Small tables with named rows and columns. After each table, cells are looked up by row and column.

Toreb =
|  | Kuzu | Nute | Felifi | Gipepa | Buduvun | Zuk | Tis | Mosipob | Vizib | Pumi |
|---|---|---|---|---|---|---|---|---|---|---|
| Kov | 3006 | 4138 | 9 | 2715 | 5383 | -207 | 7245 | -3937 | 4115 | 2656 |
| Tomo | -1406 | -1665 | 2822 | 1297 | 782 | 1422 | -3390 | 7724 | 2515 | 3674 |
| Folad | 9468 | -7285 | 255 | 3417 | 4181 | 2527 | 3752 | 1178 | 944 | 522 |
| Fot | -2554 | -2707 | 5519 | 4751 | 7000 | 244 | -2531 | 6240 | 1861 | 5226 |
| Mikofup | 5428 | 3472 | -31 | 4796 | -2285 | 2055 | 1811 | -193 | 1278 | 795 |
| Vad | 5626 | 675 | 745 | 948 | 590 | 4682 | 3499 | 3386 | 2370 | 878 |
| Veruge | 3050 | -558 | 396 | 4781 | -2134 | 4978 | 3310 | 1216 | -2342 | 6326 |

What is the Felifi of Mikofup in Toreb? -31
What is the Vizib of Fot in Toreb? 1861
What is the Gipepa of Folad in Toreb? 3417
What is the Felifi of Fot in Toreb? 5519
What is the Mosipob of Vad in Toreb? 3386
What is the Gipepa of Tomo in Toreb? 1297
What is the Buduvun of Kov in Toreb? 5383
What is the Mosipob of Kov in Toreb? -3937
What is the Nute of Tomo in Toreb? -1665
What is the Felifi of Kov in Toreb? 9
What is the Zuk of Veruge in Toreb? 4978
What is the Felifi of Vad in Toreb? 745
What is the Tis of Veruge in Toreb? 3310
What is the Gipepa of Mikofup in Toreb? 4796
What is the Mosipob of Veruge in Toreb? 1216

Zin.tsv
	Mepub	Riv	Bog	Migan	Todi	Tozonir	Muz
Tuluki	0.456	0.520	0.346	0.614	0.342	0.479	0.427
Zomege	0.463	0.480	0.395	0.622	0.326	0.518	0.441
Rog	0.458	0.203	0.467	0.645	0.307	0.632	0.464
Banulak	0.375	0.536	0.421	0.360	0.679	0.340	0.516
Zulipab	0.444	0.521	0.445	0.441	0.517	0.425	0.472
Roz	0.422	0.611	0.453	0.455	0.517	0.398	0.498
Lut	0.313	0.458	0.413	0.332	0.735	0.304	0.560
Redaf	0.425	0.597	0.479	0.469	0.425	0.398	0.504
Tibage	0.377	0.403	0.576	0.473	0.345	0.435	0.574
Bive	0.412	0.449	0.422	0.390	0.604	0.395	0.483
Posa	0.350	0.574	0.590	0.402	0.378	0.327	0.605
Fovurig	0.469	0.480	0.427	0.522	0.426	0.486	0.445
Feda	0.444	0.435	0.447	0.968	0.318	0.809	0.501
Lolelil	0.484	0.429	0.431	0.399	0.557	0.453	0.428

Lut, Todi: 0.735
Fovurig, Todi: 0.426
Feda, Mepub: 0.444
Bive, Todi: 0.604
Feda, Migan: 0.968
Lolelil, Tozonir: 0.453
Lut, Muz: 0.560
Zulipab, Todi: 0.517
Fovurig, Tozonir: 0.486
Rog, Migan: 0.645
Roz, Muz: 0.498
Banulak, Migan: 0.360
Feda, Tozonir: 0.809
Rog, Mepub: 0.458
Roz, Riv: 0.611
Tuluki, Mepub: 0.456

